Below is a small trained network, with its code and all its weights. Each question gives an input and a class and asks what happens when units are switched off, that is, made to give their printed mean instead of their output.

import numpy as np


def w(rows, s, z=0):
    codes = np.array(rows[::2]) - 128.0
    scale = np.full(codes.shape[1], s)
    scale[-1] = z or s
    return codes * scale


def f(y):
    return np.maximum(y, 0)


def log_softmax(a):
    a = a - a.max(-1, keepdims=True)
    return a - np.log(np.exp(a).sum(-1, keepdims=True))


def net(x, mask):
    res = np.array(x, float).reshape(1, 3) / 4 @ E
    y = f(res @ A[0][:, :-1].T + A[0][:, -1])
    res = res + np.where(mask, y, B[0][:, -1]) @ B[0][:, :-1]
    return log_softmax(res[-1] @ U[:, :-1].T + U[:, -1])


A, B = {}, {}
E = w([
[40,27,43,182,163,183,74,106,112,219],'x0',
[178,91,67,13,154,195,34,127,200,50],'x1',
[204,109,143,148,63,132,135,2,207,139],'x2',
],0.0088)
A[0] = w([
[155,93,129,137,107,134,137,74,155,171,146],'neuron 1',
[129,99,114,161,70,132,101,1,163,128,175],'neuron 2',
[172,105,110,99,130,176,85,92,174,145,230],'neuron 3',
[135,65,28,88,149,241,14,164,127,100,252],'neuron 4',
[37,98,112,183,164,101,129,170,48,179,226],'neuron 5',
[84,118,113,157,97,127,135,97,154,112,104],'neuron 6',
[108,163,207,165,83,48,214,119,65,151,223],'neuron 7',
[178,197,195,106,71,91,153,126,130,60,206],'neuron 8',
],0.0088,0.0027)
B[0] = w([
[161,67,76,160,142,80,203,141,134,150,167],'neuron 1',
[147,40,63,197,92,86,212,72,164,232,196],'neuron 2',
[191,97,96,122,110,156,125,107,219,132,189],'neuron 3',
[135,121,80,107,201,213,2,130,164,170,249],'neuron 4',
[33,182,14,122,89,144,177,138,34,53,236],'neuron 5',
[87,112,126,158,182,140,144,128,157,181,145],'neuron 6',
[179,165,157,167,143,69,138,190,67,146,232],'neuron 7',
[203,187,203,123,99,114,48,85,110,98,211],'neuron 8',
],0.0078,0.015)
U = w([
[123,23,72,121,132,151,144,31,216,159,82],'0',
[60,166,115,134,105,114,222,200,60,79,189],'1',
[139,206,254,99,110,113,105,110,102,86,222],'2',
[165,115,174,117,71,111,160,103,174,136,6],'3',
[47,121,82,102,133,213,117,131,74,129,103],'4',
[140,95,143,155,148,79,197,155,111,196,116],'5',
[131,124,126,59,203,198,61,199,186,114,202],'6',
],0.0085,0.0018)

Each question gives the input, the list of numbers given to net, and the class t.
The units are the neurons (one row each of A and B). Each row of codes is followed by its name. A weight is (code - 128) times the scale printed after its matrix; where a second scale follows, it is the last column's (A, B and U).
mask holds one flag per neuron, in row order. A switched-off neuron (its flag False) gives its mean, the last column of its row in B, instead of its output. The means were averaged over made-up inputs and are rounded, as every weight is.
A unit's drop is (log p(t) with every unit on - log p(t) with that unit switched off) / (log p(t) with every unit on - log p(t) with every unit switched off).
The circuit of an input: a set's keep is (log p(t) with only the set's units on - log p(t) with every unit switched off) / (log p(t) with every unit on - log p(t) with every unit switched off). Starting from all 8 units, units are removed one at a time, each time the one whose removal leaves the highest keep (on an exact tie, the one counted first), for as long as the keep stays at least 0.8.
circuit, biggest first: the units of the circuit, biggest drop first
most important unit: the unit with the biggest drop
top k neurons: the k neurons with the biggest drops, biggest first
drop when u is switched off: that unit's drop, to one decimal
input [7,-8,7], class 5: top 2 neurons => [neuron 2; neuron 7]
input [-2,-2,-1], class 2: most important unit => neuron 5
input [-8,6,-6], class 2: top 2 neurons => [neuron 8; neuron 3]
input [0,-1,-1], class 1: top 2 neurons => [neuron 4; neuron 8]
input [-4,3,1], class 2: circuit, biggest first => [neuron 4; neuron 8]
input [-6,3,-3], class 2: top 2 neurons => [neuron 4; neuron 8]
input [7,-6,-1], class 1: top 2 neurons => [neuron 5; neuron 4]
input [-4,8,4], class 0: top 3 neurons => [neuron 2; neuron 3; neuron 7]
input [6,-5,-2], class 1: circuit, biggest first => [neuron 4; neuron 5]
input [-6,-6,-4], class 2: drop when neuron 2 is switched off => 0.1
input [1,-6,8], class 5: drop when neuron 7 is switched off => 0.3
input [-5,-5,4], class 2: drop when neuron 8 is switched off => 0.8
